Questions about the grid below.
1) Which number is the entry just left of -12.9?
2) Which number is the entry just left of 11.6?
3) Which number is the entry just left of the smallest entry?
4) Which number is the entry just right of the smallest entry?
[[ 18.5  20.1  19.4  19.4  10.3  20.1   8.5  10.4  -0.6   9.6   7.8  15.9
   13.6  11.2]
 [-13.1   9.9   8.2 -12.9 -10.5   5.0 -14.0  17.1   4.9  11.6   9.0   6.5
   -4.8  11.1]]
1) 8.2
2) 4.9
3) 5.0
4) 17.1

Questions about the table below. Indices start at 1.
1) Read off the entry in the bottom-left corner.
2) Read off the entry in row 1 and column 3.
3) Read off the entry at row 3, column 1.
4) Read off the entry in row 2 and column 1.
5) Read off the top-right entry.
6) Read off the entry at row 2, column 3.
 1.1   1.3  -1.8  -0.6   0.2  -1.0   0.0  -1.9   0.3  -1.7  -1.3  -1.8  -1.3  -2.3
-1.1  -1.1   1.4  -1.4  -0.9  -0.3  -0.8   1.2  -1.3   0.6   1.8   1.8   1.6  -1.0
 0.1   0.4   1.3  -1.0  -0.7  -2.0  -1.1   1.0   0.2   1.8   0.7   1.1   0.8  -1.2
-2.2  -2.3   0.1  -1.0  -1.2   0.2  -0.7   0.3  -0.6   0.1  -0.2   0.1  -0.2   0.7
1) -2.2
2) -1.8
3) 0.1
4) -1.1
5) -2.3
6) 1.4

Questions about the table below.
1) Which number is the entry just right of -0.35?
2) Which number is the entry just right of the centre entry?
[[-0.37, -1.08, -0.63, 0.51, -0.17, -0.86, 2.61, -2.15, -0.95], [0.24, -1.37, 0.64, -1.00, 0.70, 0.70, -0.01, 0.19, 0.13], [-0.13, 3.29, -1.20, 2.26, -1.41, -1.00, -0.11, -0.42, -0.18], [1.51, -1.68, 1.16, 1.27, 0.73, 2.63, -0.27, 0.94, 3.13], [-1.66, 0.51, -0.06, -0.09, -0.23, 0.02, 0.06, -0.66, -0.55], [2.01, -2.94, 1.90, 3.08, -0.23, 2.92, -0.51, 3.10, 4.21], [-0.40, 1.44, -0.18, 0.68, 0.42, -0.59, -0.75, -0.29, -1.37], [-0.03, -0.18, -0.13, -0.01, -0.02, -0.10, 0.65, -0.35, -0.11], [0.24, 0.30, -0.39, -0.51, 1.06, -0.47, 0.36, 1.51, -1.13]]
1) -0.11
2) 0.02

a =
-30   17   -4  -17    0  -28  -28    0    8   -3  -11    0   -1   14
 18  -25   -4  -11   33    2  -25   21   28  -13   15  -18  -20    8
-27   20   -3  -16   -2  -27  -26    0    3   -4  -15    1   -2   16
-25   -2  -33    5  -33    4  -28   10   -9    4  -35   39   -1   10
 14  -21   -1  -13   35   -5  -23   18   26  -14   14  -16  -21    7
-30   21  -11  -13   -3  -25  -27  -15    6  -13   -6    2   -8   13
-24   20   -1  -17   -3  -30  -26   -1    6   -4   -8   -1    0   13
-27   -2  -36    4  -34    3  -24    8  -11    3  -30   37   -2    8
  9  -31   -1   -8   31    9  -24   22   28  -10    9  -20  -25   -9
 16  -22   -4  -14   32   -3  -24   20   27  -12   14  -21  -21    7
 14   15    4   13   -1  -15  -15    6   -4    4  -41   -5  -14  -29
Which number is the bottom-left entry? 14
Which number is the fifth-last entry, reading row by row? 4
The bottom entry of the column that holds the smallest entry -> -41
The 2nd entry on the diagonal from the top-right corner -> -20
The first entry in reading order: -30
Which number is the last entry, reading row by row? -29
The third largest entry -> 35
Which number is the entry just right of the smallest entry? -5
Which number is the 2nd entry on the main diagonal? -25
The second-last entry, reading row by row is -14
The largest entry in the first row -> 17
The entry in the top-right corner -> 14
Which number is the entry directly below the largest entry? -16
The 3rd smallest entry -> -35
The entry just right of 31 -> 9
The largest entry in the last row: 15
Which number is the entry directly below 22? 20
Which number is the entry directly above the largest entry? 1
Which number is the third entry in reading order? -4
Which number is the entry directly above 33? 0
The 2nd smallest entry is -36
The first entry in the row that holds the largest entry is -25
Which number is the entry directly above 22? 8
Which number is the largest entry? 39
Which number is the entry just right of the largest entry? -1
The third entry on the main diagonal -> -3
The second largest entry is 37

Read these off the table that follows.
1) What is the entry directly above the smallest entry?
2) What is the entry in the bottom-left corner?
3) What is the bottom-right entry?
4) What is the entry just left of 0.4?
5) What is the entry just left of the smallest entry?
6) What is the entry directly below -227.4?
7) What is the entry just left of -13.4?
8) What is the entry in the top-right corner?
   2.5    60.6  -205.2   -75.6    79.8   -65.4   -94.2   -14.5   -49.5   -81.4
 -81.0  -118.8   -38.1   -47.7     1.4    10.0   -24.3     3.9    53.2    47.0
-158.4   -50.7   -30.4   -82.4   -68.6   -33.1    15.7    58.0    80.6   167.5
  -5.2     1.2    -3.6    71.3   -32.5     8.5  -155.1  -117.4   -92.8     3.7
-155.8   -67.3  -188.7   -25.8    15.3    81.9  -149.5   -25.4    63.6   -68.7
 -92.9   -65.5  -100.5   -94.2   -27.9   -90.2   -81.5   105.8   -56.8     7.4
 -80.0    23.9   -46.6    31.7   -34.1    72.0  -120.3   -79.4   -81.3  -227.4
-157.5  -112.8   -25.5   -38.5    31.1    -7.9   -10.7    88.1    50.6    76.3
  76.0   -69.2    72.2   -60.1   -37.4   -79.7    45.9  -124.8    50.4   -88.3
 -46.0    90.0     1.9    59.5   -42.2   -32.3  -157.0   -96.1  -157.3  -186.1
-147.4   -43.3  -185.9   -24.9    24.1    87.0  -158.7   -26.9    47.5   -72.8
  78.1   -74.4   -97.6   -44.4  -118.3   -93.4  -102.7   -80.7  -146.0     2.7
 -21.9  -110.1     0.4   -91.9   -26.5   -39.8    60.2   -22.6    52.5  -122.3
 -22.3     0.7   -17.8   -99.3   -11.9   -22.1    18.6   -57.6   -46.6   182.9
-161.7   -47.6   -69.8     5.5    62.0    47.3   -99.0    20.5   141.1   -44.6
 -43.1   -21.1    93.0   -13.4   -32.8    26.4    20.4   -25.7   -14.9   -76.9
1) 7.4
2) -43.1
3) -76.9
4) -110.1
5) -81.3
6) 76.3
7) 93.0
8) -81.4

arr = [[131.25, 223.91, 231.51, -124.00, 73.63, 88.49], [27.43, -140.66, 12.61, 28.48, 2.74, 85.12], [138.57, 193.69, 44.09, 125.83, -66.51, 31.73], [91.36, 150.66, 43.42, 83.91, 43.37, -48.09], [136.54, 201.16, 64.16, -14.29, 74.25, -47.19], [63.80, -85.79, -85.72, 230.28, -33.77, 8.23], [13.81, 115.31, 144.22, -59.25, 87.08, 29.53], [143.36, -4.95, 170.14, -32.51, 80.43, 123.26], [103.97, 177.29, 140.33, -183.32, 52.66, 248.76], [86.57, 58.45, 116.05, 3.47, -45.69, 169.38], [-0.41, 48.59, -1.72, 206.44, 102.49, -204.05]]
The entry just left of the smallest entry -> 102.49
The smallest entry: -204.05
What is the entry just right of 63.80? -85.79
What is the entry just left of 193.69? 138.57
The 1st entry in reading order is 131.25
What is the 3rd smallest entry? -140.66
The second largest entry is 231.51
What is the maximum? 248.76
The entry just left of 144.22 -> 115.31
What is the entry just left of 3.47? 116.05
The entry just left of 73.63 is -124.00
What is the entry just left of 43.37? 83.91
What is the entry just left of -47.19? 74.25
The entry just right of 73.63 -> 88.49
